[[112 139 100 130 141 101]
 [111 141 133 122 146 127]
 [140 114 144 125 126 146]]
122

[[133 106 132 130 132]
 [118 109 121 132 113]]
132

[[156 129 128 122]
 [112 116 142 126]]
129

[[105 135 117 117]
 [140 119 112 127]]
135

[[102 132  99 134]
 [154 151 129 111]]
132

[[127 146 129 127 153]
 [126 145 130 127 153]]
129

[[133 126 127 109 137]
 [133 124 121 111 113]
 [106 122 143 143 138]]
121

[[127 134 106 127 131]
 [143 115 119 143 141]
 [126 123 107 126 138]]
119
---
[150 110 131 144 127] >> 150, 144

[[146 133 137 136 151]
 [123 118 124 122 150]] >> 151, 150

[ 98 103 112 123 106] >> 123, 112

[138 134 133 126 123 107 135] >> 138, 135

[119 140 148 107 134 156] >> 156, 148

[105 108 142 148] >> 148, 142

[[ 99 143 149 151]
 [140 118 116 127]
 [144 120 111 119]] >> 151, 149

[111 158 108 136 113 101] >> 158, 136

[143 109 143 139 151 128 155] >> 155, 151
---
[142, 116, 143, 146, 109, 105]	116

[123, 133, 108, 103, 142, 149, 114]	114

[[144, 139, 127, 135, 131],
 [110, 137, 150, 121, 133]]	127

[[131, 123, 133, 119],
 [103, 109, 131, 123]]	119

[145, 115, 104, 144, 100]	115

[[146, 110, 128, 101],
 [139, 117, 129, 114]]	114

[[111, 132, 144, 127, 135, 128],
 [107, 126, 153, 120, 139, 127],
 [131, 120, 145, 139, 138, 114]]	114
---
Input:
[[124 132 128 155 116]
 [130 108 124 123 122]
 [131 111 119 125 114]]
Output: 119

Input:
[[105 123 126 127 136 125 122]
 [127 133 143 130 131 127 122]
 [120 110 132 129 130 145 122]]
Output: 132

Input:
[[102 126 107 127 135]
 [158 131 142 143 117]
 [112 132  99 141 114]]
Output: 99

Input:
[[153 134 118 139]
 [129 118 114 112]
 [132 114 143 126]]
Output: 143

Input:
[[115 144 152 150 132 156]
 [144 112 112 145 114 126]
 [126 139 140 154 133 154]]
Output: 140

Input:
[[129 138 124 130]
 [138 131 150 139]
 [124 122 115 117]]
Output: 115

Input:
[[101 138 106 145 108 121]
 [114 138 119 127 103 106]
 [127 152 134 115 103 106]]
Output: 134

Input:
[[129 118 117 137 149 113]
 [153 115 120 137 145 126]
 [136 123 109 137 141 115]]
Output: 109
---
((136, 137, 127, 124, 130, 103, 118), (138, 142, 129, 125, 129, 98, 115))	136
((106, 128, 128, 131), (109, 128, 128, 129), (144, 128, 129, 130))	109
((148, 111, 113, 118, 106), (101, 145, 151, 134, 154), (143, 119, 115, 127, 113))	101
((146, 136, 146, 122, 136, 145, 134), (147, 139, 146, 115, 141, 146, 137), (148, 126, 138, 134, 134, 106, 136))	147
((136, 129, 108, 141, 125), (110, 116, 108, 98, 134), (150, 127, 136, 111, 143))	110
((129, 125, 116, 144, 117, 121), (155, 145, 136, 138, 122, 121), (153, 122, 133, 149, 118, 142))	155
((117, 139, 129, 109, 112, 103, 121), (121, 124, 126, 103, 124, 135, 124))	117
((146, 120, 141, 144, 137, 143, 151), (127, 115, 130, 129, 140, 147, 141))	146
((145, 99, 133, 139), (141, 109, 133, 146), (107, 120, 102, 115))	141
((118, 107, 104, 109, 146), (125, 108, 109, 109, 147), (126, 108, 102, 106, 139))	125
---
[[129 113 143 105 149 131]
 [122 140 114 140 107 114]
 [111 135 126 133 103 116]] → 103

[[140 138 151 119 128 149]
 [111 137 137 137 122 101]
 [132 140 104 115 147 122]] → 147

[[153 140 128 140 128 149]
 [140 136 149 128 132 145]
 [149 136 140 132 136 153]] → 136

[[116 100 135 118]
 [121 111 130 124]
 [126 134 117 138]] → 117

[[115 149 123 104]
 [114 147 124 109]
 [104 153 114 101]] → 114

[[142 130 145 139 118]
 [139 134 145 143 118]
 [154 136 153 148 123]] → 148

[[107 113 133 112 126 129 113]
 [134 131 116 129 122 119 132]
 [110 116 130 115 125 128 117]] → 128
---
105  114  139  128  125  135  114
133  118  114  154  140  141  130
148  141  122  127  128  117  135
-> 105, 135

126  130  126  129  134  128  129
121  126  130  126  128  104  130
129  131  130  127  128  126  127
-> 126, 127

145  135  126  150  138  128
124  142  134  132  120  127
129  142  133  136  122  131
-> 145, 131

129  106  131  119  134  136
129  101  124  120  140  136
-> 129, 136

118  140  126  128  145  101  144 -> 118, 144

155  129  128  131  128
145  128  129  132  128
126  128  128  137  127
-> 155, 127

119  140  108  104  137  113 -> 119, 113
---
[[124 122 129 102]
 [109 131 116 136]
 [118 114 134 115]] result: 118

[[135 143 129 109 121 137 146]
 [140 121 122 156 133 138 122]
 [121 114 127 145 137 119 112]] result: 121

[[124 133 155 113 129 137 128]
 [122 128 155 115 132 126 128]
 [134 130 153 124 130 128 128]] result: 134

[[109 115 118  98 147 134 134]
 [135 125 119 133 127 127 133]
 [141 139 138 108 127 121 113]] result: 141

[[132 145 147 133 129]
 [115 112 111 126 126]
 [106 115 117 139 124]] result: 106

[[133 150 116 138 143 144 106]
 [129 132 125 130 130 131 122]
 [106 132 146 155 123 143 131]] result: 106

[[107 122 103 112 108 143 146]
 [104 122 107 104 107 141 144]
 [104 131 113 118 117 143 145]] result: 104
---
[[144 102 145 141]
 [150 102 113 101]] Out: 150

[[125 126 113 132 130 128 133]
 [119 127  99 135 135 141 141]] Out: 135

[153 102 109 104] Out: 153

[135 154 128 140 115] Out: 154

[113 104 149 151 150] Out: 104

[[140 119 119 130 148]
 [143 122 130 125 147]
 [139 127 126 113 154]] Out: 127

[142 130 152 127 114 128] Out: 152
---
135	107	116	148	100	121	99
132	143	149	106	119	135	141
value 135

122	117	138	136	140	140
100	103	109	106	134	109
value 134

117	137	126	144	135
140	113	125	106	126
value 106

132	132	144	150
131	130	139	141
value 139

122	121	140	128	117
108	106	136	111	103
value 111

127	125	120	119	128
126	131	118	157	122
value 157

124	127	138	118	134	124
122	127	130	145	123	105
value 123

132	123	126	128	115	126
130	100	123	127	121	128
value 121
---
[[133 136 126 106 121 139 118]
 [116 110 144 150 152 117 119]
 [112 118 119 108 139 126 103]] ⇒ 133, 103

[152 121 116 118 123 127 133] ⇒ 152, 133

[121 132 149 129] ⇒ 121, 129

[[116 143 107 147]
 [128 125 100 137]] ⇒ 116, 137

[114 110 140 157] ⇒ 114, 157

[102 135 136 132 137] ⇒ 102, 137

[101 119 123 122 124] ⇒ 101, 124

[113 126 135 107] ⇒ 113, 107

[151 147 116 140] ⇒ 151, 140
---
136,111,103,111
137,137,142,108
145,109,106,112
-> 136

113,131,151,148,125,147,127
147,135,124,128,123,109,113
108,151,119,124,126,126,135
-> 113

100,135,139,142,132,138
108,116,136,142,148,136
138,149,126,114,119,117
-> 100

106,144,140,143,109,109,102
130,114,114,114,132,129,134
136,111,112,113,134,132,136
-> 106

121,117,114,144,123,108,147
119,120,110,142,132,117,156
137,122,117,120,127,124,137
-> 121

106,112,152,142
147,111,106,148
137,103,118,155
-> 106
---
[[114 152 156 137]
 [126 125 122 125]
 [134 122 131 114]] Out: 156

[[147 103 121 100 151]
 [141 127 148 142 151]
 [155 100 136 152 110]] Out: 121

[[118 122 128 143]
 [106 117 134 126]
 [150 140 128 102]] Out: 128

[[124 130 137 137]
 [126 100 143 138]
 [120 128 135 134]] Out: 137

[[132 124 109 137 105 152 143]
 [132 124 109 138 105 154 143]
 [133 123 109 140 106 155 143]] Out: 109

[[130 118 133 117 140]
 [103 137 122 109 134]
 [111 151 143 126 157]] Out: 133
---
[[104 101 144 142 133 129 108]
 [132 125 147 137 115 158 130]
 [135 123 138 135 118 151 128]] -> 138

[[137 118 132 116 118 117]
 [134 127 131 148 157 134]
 [128 128 131 129 128 132]] -> 131

[[140 123 119 110 114 121 129]
 [139 111 107 114 122 137 132]
 [128 125 102 122 145 135 128]] -> 102

[[121 131 102 125 122 122 133]
 [137 127 150 129 132 128 131]
 [116 131 116 126 133 126 147]] -> 116

[[133 134 143 100 134 130 131]
 [145 140 139 114 134 128 121]
 [120 141 106 114 131 145 121]] -> 106

[[145 152 132 136]
 [135 107 129 115]
 [130 107 127 127]] -> 127

[[111 121 122 143 142]
 [120 104 149 135 105]
 [104 107 133 148 130]] -> 133

[[116 120 124 118 140]
 [133 132 110 110 109]
 [129 131 139 155 136]] -> 139

[[127 137 128 131 122]
 [125 152 133 136 127]
 [123 145 115 108 132]] -> 115

[[114 139 120 110 151]
 [153 106 145 148 109]
 [123 128 146 120 122]] -> 146
